Below are the code and all the weights of a small trained network. Each question names an input and a target symbol and asks about switching units off, where a switched-off unit gives its printed mean instead of its output.

import numpy as np


def w(rows, s, z=0):
    codes = np.array(rows[::2]) - 128.0
    scale = np.full(codes.shape[1], s)
    scale[-1] = z or s
    return codes * scale


def norm(h):
    return h / np.sqrt((h * h).mean(-1, keepdims=True) + 1e-5)


def f(y):
    return y / 2 * (1 + np.tanh(0.7978845608 * (y + 0.044715 * y**3)))


def softmax(a):
    e = np.exp(a - a.max(-1, keepdims=True))
    return e / e.sum(-1, keepdims=True)


def log_softmax(a):
    a = a - a.max(-1, keepdims=True)
    return a - np.log(np.exp(a).sum(-1, keepdims=True))


def net(x, mask):
    ids = ['αβδεζηθλμξπστφψω'.index(c) for c in x.split()]
    T = len(ids)
    res = E[ids] + P[:T]
    u = 0
    for l in range(3):
        q, k, v = (norm(res) @ M[l].T for M in (Q, K, V))
        z = softmax(np.where(np.tri(T) > 0, q @ k.T / 3**0.5, -1e9)) @ v
        res = res + np.where(mask[u], z, O[l][:, -1]) @ O[l][:, :-1]
        u += 1
        y = f(norm(res) @ A[l][:, :-1].T + A[l][:, -1])
        res = res + np.where(mask[u : u + 12], y, B[l][:, -1]) @ B[l][:, :-1]
        u += 12
    return log_softmax(norm(res)[-1] @ U[:, :-1].T + U[:, -1])


Q, K, V, O, A, B = {}, {}, {}, {}, {}, {}
E = w([
[108,107,130,114,198],'α',
[81,140,175,113,79],'β',
[153,152,157,96,141],'δ',
[143,106,143,161,79],'ε',
[115,159,138,116,103],'ζ',
[98,153,145,111,100],'η',
[87,145,157,113,93],'θ',
[126,105,149,166,67],'λ',
[59,135,165,131,61],'μ',
[159,63,121,188,124],'ξ',
[159,111,119,155,171],'π',
[73,127,119,166,80],'σ',
[81,198,5,105,81],'τ',
[112,172,115,88,161],'φ',
[94,154,158,113,74],'ψ',
[100,135,43,143,141],'ω',
],0.02)
P = w([
[71,104,124,134,94],'0',
[159,187,97,137,88],'1',
[53,212,164,202,198],'2',
[116,94,105,80,119],'3',
[145,171,89,128,95],'4',
[50,187,166,184,213],'5',
[95,74,119,76,121],'6',
[133,163,86,128,98],'7',
[51,155,173,182,226],'8',
[83,54,132,75,138],'9',
[148,156,94,113,119],'10',
[90,127,159,247,208],'11',
],0.015)
Q[0] = w([
[174,2,136,42,155],'L0H0',
[128,13,252,66,79],'L0H0',
[121,54,120,222,118],'L0H0',
],0.0037)
K[0] = w([
[201,162,226,178,169],'L0H0',
[255,104,230,129,94],'L0H0',
[232,62,82,180,50],'L0H0',
],0.0052)
V[0] = w([
[105,63,164,142,138],'L0H0',
[130,145,82,178,161],'L0H0',
[69,169,1,127,75],'L0H0',
],0.0086)
O[0] = w([
[81,234,109,112,50,63],'L0H0',
[120,167,212,3,92,107],'L0H0',
[77,131,98,5,208,254],'L0H0',
],0.0058,0.0031)
A[0] = w([
[135,129,213,152,183,152],'L0N0',
[127,135,50,153,163,82],'L0N1',
[110,133,104,195,133,65],'L0N2',
[117,116,108,120,1,145],'L0N3',
[167,19,75,180,62,104],'L0N4',
[186,156,127,181,55,3],'L0N5',
[149,38,112,70,102,150],'L0N6',
[51,85,121,142,89,129],'L0N7',
[116,191,136,145,115,122],'L0N8',
[114,114,155,83,100,118],'L0N9',
[193,115,17,104,76,83],'L0N10',
[173,12,172,133,112,27],'L0N11',
],0.014,0.0041)
B[0] = w([
[73,139,92,125,157,254],'L0N0',
[115,135,184,125,195,173],'L0N1',
[89,151,125,95,118,151],'L0N2',
[196,188,82,93,57,211],'L0N3',
[178,128,119,154,231,166],'L0N4',
[117,96,113,215,129,152],'L0N5',
[143,23,170,105,23,216],'L0N6',
[139,89,96,148,204,205],'L0N7',
[125,126,92,155,164,187],'L0N8',
[168,118,151,105,139,172],'L0N9',
[211,203,105,46,75,205],'L0N10',
[69,174,59,116,7,172],'L0N11',
],0.02,0.0053)
Q[1] = w([
[75,172,199,229,59],'L1H0',
[9,189,1,138,197],'L1H0',
[247,155,171,231,150],'L1H0',
],0.0098)
K[1] = w([
[216,65,187,164,106],'L1H0',
[156,94,10,70,190],'L1H0',
[190,188,155,119,119],'L1H0',
],0.013)
V[1] = w([
[109,114,151,12,96],'L1H0',
[163,141,248,167,172],'L1H0',
[182,200,171,178,86],'L1H0',
],0.014)
O[1] = w([
[139,223,22,192,196,93],'L1H0',
[62,178,254,63,148,1],'L1H0',
[35,140,130,101,33,51],'L1H0',
],0.01,0.0075)
A[1] = w([
[234,139,175,151,68,2],'L1N0',
[91,90,183,66,135,51],'L1N1',
[103,64,113,74,180,223],'L1N2',
[34,114,136,171,117,13],'L1N3',
[125,135,136,213,54,38],'L1N4',
[148,22,98,164,164,218],'L1N5',
[196,55,169,122,158,11],'L1N6',
[129,131,105,58,160,202],'L1N7',
[124,75,109,4,96,36],'L1N8',
[62,126,138,114,133,150],'L1N9',
[107,128,75,106,114,52],'L1N10',
[85,112,79,156,149,65],'L1N11',
],0.017,0.0015)
B[1] = w([
[119,249,81,101,175,235],'L1N0',
[197,139,149,110,130,159],'L1N1',
[109,169,107,163,84,221],'L1N2',
[164,84,170,178,122,171],'L1N3',
[56,121,226,119,125,152],'L1N4',
[196,177,56,71,116,255],'L1N5',
[124,183,92,64,79,186],'L1N6',
[170,80,150,185,65,197],'L1N7',
[159,10,81,121,67,235],'L1N8',
[97,130,128,184,142,155],'L1N9',
[106,99,147,96,96,168],'L1N10',
[108,226,166,107,134,195],'L1N11',
],0.02,0.0085)
Q[2] = w([
[122,91,76,249,173],'L2H0',
[76,155,113,24,163],'L2H0',
[50,140,139,190,170],'L2H0',
],0.017)
K[2] = w([
[107,186,209,255,101],'L2H0',
[41,138,42,81,116],'L2H0',
[67,110,161,166,193],'L2H0',
],0.016)
V[2] = w([
[75,109,94,90,254],'L2H0',
[30,228,83,90,95],'L2H0',
[138,226,212,191,140],'L2H0',
],0.018)
O[2] = w([
[77,72,93,19,204,1],'L2H0',
[20,34,79,152,119,223],'L2H0',
[250,71,122,189,88,22],'L2H0',
],0.014,0.008)
A[2] = w([
[115,173,212,80,180,151],'L2N0',
[182,16,134,135,119,107],'L2N1',
[158,141,165,194,187,143],'L2N2',
[75,87,101,121,135,157],'L2N3',
[158,116,179,101,98,113],'L2N4',
[169,125,176,156,49,197],'L2N5',
[120,108,141,107,113,51],'L2N6',
[165,186,109,28,187,64],'L2N7',
[210,129,104,6,137,59],'L2N8',
[94,99,70,57,123,125],'L2N9',
[245,122,186,111,171,2],'L2N10',
[155,191,85,154,200,209],'L2N11',
],0.019,0.0029)
B[2] = w([
[167,113,159,38,128,138],'L2N0',
[73,121,96,57,44,155],'L2N1',
[217,74,99,71,105,159],'L2N2',
[144,203,163,144,161,163],'L2N3',
[55,149,136,133,151,139],'L2N4',
[143,164,129,113,201,196],'L2N5',
[107,117,139,145,118,124],'L2N6',
[195,187,4,105,66,239],'L2N7',
[113,74,122,204,241,240],'L2N8',
[192,52,199,140,164,243],'L2N9',
[105,215,167,195,156,153],'L2N10',
[69,117,241,110,71,247],'L2N11',
],0.024,0.011)
U = w([
[189,55,142,146,157,160],'α',
[149,120,164,119,176,170],'β',
[96,167,170,114,137,255],'δ',
[115,128,146,176,175,204],'ε',
[108,129,134,198,178,195],'ζ',
[131,134,144,154,147,135],'η',
[148,74,157,106,62,189],'θ',
[161,125,137,170,122,62],'λ',
[90,112,80,230,103,101],'μ',
[138,150,130,142,139,113],'ξ',
[173,175,145,59,126,116],'π',
[172,127,122,181,105,43],'σ',
[205,118,36,133,200,90],'τ',
[231,170,202,180,142,141],'φ',
[138,161,113,146,120,120],'ψ',
[121,188,109,137,252,130],'ω',
],0.012,0.0036)

Each question gives the input, a string of symbols that net reads in full, and the target symbol t.
The units are the heads (3 rows each of Q, K, V and O) and the neurons (one row each of A and B). Each row of codes is followed by its name. A weight is (code - 128) times the scale printed after its matrix; where a second scale follows, it is the last column's (O, A, B and U).
mask holds one flag per unit, layer by layer, with each layer's heads first. A switched-off unit (its flag False) gives its mean, the last column of its rows in O or B, instead of its output. The means were averaged over made-up inputs and are rounded, as every weight is.
A unit's drop is (log p(t) with every unit on - log p(t) with that unit switched off) / (log p(t) with every unit on - log p(t) with every unit switched off).
unit that matters most: the unit with the biggest drop
top k neurons: the k neurons with the biggest drops, biggest first
k most important neurons of layer l: the k neurons of layer l with the biggest drops, biggest first
input π ω δ α ξ δ η α π π φ φ, target μ: top 4 neurons : [L0N3 L0N0 L0N6 L0N7]
input τ ψ τ δ ε θ ω φ δ α τ θ, target ω: unit that matters most : L1H0
input π ω δ δ δ δ π ζ β, target μ: 3 most important neurons of layer 0 : [L0N0 L0N3 L0N6]
input τ θ δ, target ω: top 4 neurons : [L0N0 L0N10 L2N11 L0N6]
input α μ ψ, target θ: 2 most important neurons of layer 1 : [L1N0 L1N6]
input δ δ δ π δ η β δ ζ, target φ: top 3 neurons : [L1N3 L0N4 L1N1]
input π π δ τ δ τ π, target θ: top 2 neurons : [L0N11 L0N6]
input δ η τ θ δ δ δ φ η, target φ: 4 most important neurons of layer 0 : [L0N6 L0N4 L0N3 L0N1]
input π δ σ, target μ: 3 most important neurons of layer 1 : [L1N3 L1N0 L1N11]
input θ ψ ξ ω δ α σ δ α δ τ τ, target δ: 2 most important neurons of layer 0 : [L0N7 L0N10]
input τ τ δ δ τ π, target ω: top 2 neurons : [L0N0 L0N10]
input δ τ δ ψ δ α, target φ: 3 most important neurons of layer 0 : [L0N7 L0N10 L0N4]
input δ π ξ π δ δ β θ α σ φ, target φ: top 2 neurons : [L1N7 L0N6]
input ω δ ψ, target τ: unit that matters most : L2H0
input θ δ β, target δ: 3 most important neurons of layer 0 : [L0N7 L0N0 L0N10]
input π θ δ θ δ δ φ π α, target μ: top 3 neurons : [L0N0 L0N3 L1N11]
input δ α τ η θ φ τ φ θ, target φ: top 2 neurons : [L0N4 L0N3]
input δ β δ δ τ α θ, target τ: top 2 neurons : [L2N8 L0N0]
input δ π σ δ π σ δ ω π π π φ, target φ: top 3 neurons : [L1N3 L0N4 L1N1]
input δ δ π τ σ φ α α θ η ψ ζ, target φ: top neuron : [L0N0]
input ψ β ξ δ ω, target ω: top 3 neurons : [L0N10 L1N7 L0N1]
input δ τ τ δ ω σ ψ π δ μ, target τ: top 2 neurons : [L0N7 L2N8]
input π ξ η π π π δ α δ α δ θ, target μ: 3 most important neurons of layer 0 : [L0N7 L0N0 L0N3]
input τ δ ψ δ θ ψ δ δ β, target ω: 2 most important neurons of layer 2 : [L2N11 L2N3]
input τ ξ δ ψ π ψ ψ τ β δ δ π, target ω: top 2 neurons : [L0N0 L0N6]
input τ θ α δ π, target π: 3 most important neurons of layer 1 : [L1N8 L1N5 L1N2]
input φ δ π δ, target α: 2 most important neurons of layer 1 : [L1N8 L1N2]
input α δ λ δ β σ, target θ: 2 most important neurons of layer 0 : [L0N10 L0N11]
